Below is a small trained network, with its code and all its weights. Each question gives an input and a target symbol and asks what happens when units are switched off, that is, made to give their printed mean instead of their output.

import numpy as np


def w(rows, s, z=0):
    codes = np.array(rows[::2]) - 128.0
    scale = np.full(codes.shape[1], s)
    scale[-1] = z or s
    return codes * scale


def f(y):
    return np.maximum(y, 0)


def softmax(a):
    e = np.exp(a - a.max(-1, keepdims=True))
    return e / e.sum(-1, keepdims=True)


def log_softmax(a):
    a = a - a.max(-1, keepdims=True)
    return a - np.log(np.exp(a).sum(-1, keepdims=True))


def net(x, mask):
    ids = ['αγδεζηθμπστφψω'.index(c) for c in x.split()]
    T = len(ids)
    res = E[ids] + P[:T]
    q, k, v = (res @ M[0].T for M in (Q, K, V))
    z = softmax(np.where(np.tri(T) > 0, q @ k.T / 2**0.5, -1e9)) @ v
    res = res + np.where(mask[0], z, O[0][:, -1]) @ O[0][:, :-1]
    y = f(res @ A[0][:, :-1].T + A[0][:, -1])
    res = res + np.where(mask[1:17], y, B[0][:, -1]) @ B[0][:, :-1]
    return log_softmax(res[-1] @ U[:, :-1].T + U[:, -1])


Q, K, V, O, A, B = {}, {}, {}, {}, {}, {}
E = w([
[181,100,110,124,165],'α',
[144,121,122,119,133],'γ',
[139,106,144,105,156],'δ',
[87,161,235,163,126],'ε',
[150,113,162,124,149],'ζ',
[105,9,156,129,149],'η',
[119,104,175,120,147],'θ',
[168,40,145,120,207],'μ',
[151,72,172,143,146],'π',
[117,157,143,137,117],'σ',
[163,34,136,117,178],'τ',
[104,193,199,162,77],'φ',
[48,78,226,145,158],'ψ',
[160,216,135,135,101],'ω',
],0.014)
P = w([
[107,61,96,107,39],'0',
[119,191,164,87,192],'1',
[124,133,139,177,121],'2',
[209,103,158,79,103],'3',
[95,167,103,94,187],'4',
[132,123,153,215,139],'5',
[197,100,174,66,85],'6',
[80,185,90,90,168],'7',
[141,126,156,255,168],'8',
[197,100,171,72,87],'9',
[70,194,76,100,160],'10',
],0.017)
Q[0] = w([
[214,89,248,83,75],'head 0',
[217,140,139,100,45],'head 0',
],0.013)
K[0] = w([
[162,119,127,231,149],'head 0',
[150,119,130,254,142],'head 0',
],0.0097)
V[0] = w([
[2,139,231,151,108],'head 0',
[116,34,136,78,205],'head 0',
],0.0095)
O[0] = w([
[162,146,3,173,212,254],'head 0',
[55,98,172,115,212,153],'head 0',
],0.016,0.005)
A[0] = w([
[142,113,160,67,62,82],'neuron 0',
[102,187,132,129,146,148],'neuron 1',
[192,90,114,77,45,77],'neuron 2',
[147,176,149,114,142,253],'neuron 3',
[206,98,168,176,140,108],'neuron 4',
[136,117,88,128,143,115],'neuron 5',
[68,114,175,190,114,48],'neuron 6',
[90,166,57,144,163,48],'neuron 7',
[121,79,85,71,122,215],'neuron 8',
[8,152,100,144,132,141],'neuron 9',
[81,115,119,176,104,62],'neuron 10',
[105,153,76,174,158,114],'neuron 11',
[161,114,158,83,121,167],'neuron 12',
[131,78,102,200,78,132],'neuron 13',
[77,124,92,62,158,206],'neuron 14',
[127,201,145,140,133,207],'neuron 15',
],0.015,0.0052)
B[0] = w([
[113,142,212,106,120,153],'neuron 0',
[99,208,75,131,146,191],'neuron 1',
[139,169,220,24,25,194],'neuron 2',
[73,7,16,162,123,201],'neuron 3',
[73,191,104,112,50,208],'neuron 4',
[167,163,156,192,217,190],'neuron 5',
[183,104,131,72,190,172],'neuron 6',
[116,83,219,130,99,239],'neuron 7',
[68,95,76,209,44,189],'neuron 8',
[218,151,164,195,67,221],'neuron 9',
[190,107,85,102,169,147],'neuron 10',
[124,98,244,137,140,251],'neuron 11',
[25,44,112,202,145,157],'neuron 12',
[169,170,32,39,253,191],'neuron 13',
[79,221,56,148,170,227],'neuron 14',
[43,88,89,165,168,201],'neuron 15',
],0.0069,0.012)
U = w([
[102,88,88,130,86,99],'α',
[129,160,28,75,94,180],'γ',
[56,126,103,217,55,92],'δ',
[122,243,196,61,126,91],'ε',
[85,114,134,115,71,156],'ζ',
[138,12,59,120,150,129],'η',
[82,39,158,122,162,43],'θ',
[97,126,241,75,152,73],'μ',
[221,237,128,78,174,147],'π',
[174,56,124,194,155,84],'σ',
[70,45,153,82,191,35],'τ',
[77,150,10,145,241,141],'φ',
[254,109,157,177,166,23],'ψ',
[113,165,16,184,148,254],'ω',
],0.0086,0.0044)

Each question gives the input, a string of symbols that net reads in full, and the target symbol t.
The units are the heads (2 rows each of Q, K, V and O) and the neurons (one row each of A and B). Each row of codes is followed by its name. A weight is (code - 128) times the scale printed after its matrix; where a second scale follows, it is the last column's (O, A, B and U).
mask holds one flag per unit, heads first, then neurons. A switched-off unit (its flag False) gives its mean, the last column of its rows in O or B, instead of its output. The means were averaged over made-up inputs and are rounded, as every weight is.
A unit's drop is (log p(t) with every unit on - log p(t) with that unit switched off) / (log p(t) with every unit on - log p(t) with every unit switched off).
The circuit of an input: a set's keep is (log p(t) with only the set's units on - log p(t) with every unit switched off) / (log p(t) with every unit on - log p(t) with every unit switched off). Starting from the 12 units with the biggest drops (on a tie, the unit counted first), units are removed one at a time, each time the one whose removal leaves the highest keep (on an exact tie, the one counted first), for as long as the keep stays at least 0.8.
circuit, biggest first: the units of the circuit, biggest drop first
unit that matters most: the unit with the biggest drop
top k neurons: the k neurons with the biggest drops, biggest first
drop when u is switched off: that unit's drop, to one decimal
input δ η η π η α φ φ τ θ η, target δ: unit that matters most	neuron 9
input σ π φ φ θ μ σ φ, target δ: top 3 neurons	neuron 13; neuron 7; neuron 9
input φ φ ε α, target ψ: top 3 neurons	neuron 11; neuron 7; neuron 5
input φ α φ ζ, target π: circuit, biggest first	head 0; neuron 2
input θ γ π φ φ τ θ, target θ: circuit, biggest first	head 0; neuron 12
input θ μ ζ η φ α δ η γ α, target ζ: top 2 neurons	neuron 2; neuron 12
input γ θ η φ η θ η, target ω: circuit, biggest first	head 0; neuron 8; neuron 7
input φ δ σ γ ω σ η, target γ: circuit, biggest first	head 0; neuron 2; neuron 11
input ε ε ε γ, target ψ: top 3 neurons	neuron 11; neuron 7; neuron 5
input δ η ω η φ ω φ ε φ μ, target π: top 2 neurons	neuron 2; neuron 5
input σ φ φ ω θ θ π, target ω: circuit, biggest first	head 0; neuron 4
input γ σ ψ ζ, target σ: top 4 neurons	neuron 7; neuron 11; neuron 8; neuron 13
input σ ζ γ η θ η ψ γ ε σ, target ψ: circuit, biggest first	head 0; neuron 11; neuron 7
input θ γ ω θ, target ε: circuit, biggest first	head 0; neuron 2
input φ φ α σ, target μ: top neuron	neuron 0
input ε ω η π, target φ: circuit, biggest first	head 0; neuron 7
input φ τ α γ μ τ μ, target θ: circuit, biggest first	head 0; neuron 12
input μ θ μ α η ω θ φ σ ψ, target γ: circuit, biggest first	head 0; neuron 11; neuron 2
input γ ω π μ θ δ π θ ψ, target ψ: top 2 neurons	neuron 9; neuron 6
input φ ω φ η θ ω γ η, target ω: unit that matters most	neuron 14
input ζ ω σ π η α φ η ψ σ, target σ: top 3 neurons	neuron 7; neuron 11; neuron 13
input θ γ μ θ γ φ ω σ γ η, target ζ: top 3 neurons	neuron 2; neuron 8; neuron 12
input π θ α φ, target μ: top 2 neurons	neuron 0; neuron 2
input φ τ σ η γ η φ φ, target δ: top 2 neurons	neuron 13; neuron 9
input γ φ φ σ, target π: top 2 neurons	neuron 2; neuron 13
input θ σ ε σ φ η, target φ: top 4 neurons	neuron 13; neuron 9; neuron 2; neuron 7
input φ μ φ η η φ α, target π: unit that matters most	head 0
input σ φ ω φ φ σ γ, target γ: top 2 neurons	neuron 2; neuron 11
input η φ γ η φ ω θ, target ε: drop when head 0 is switched off	1.8
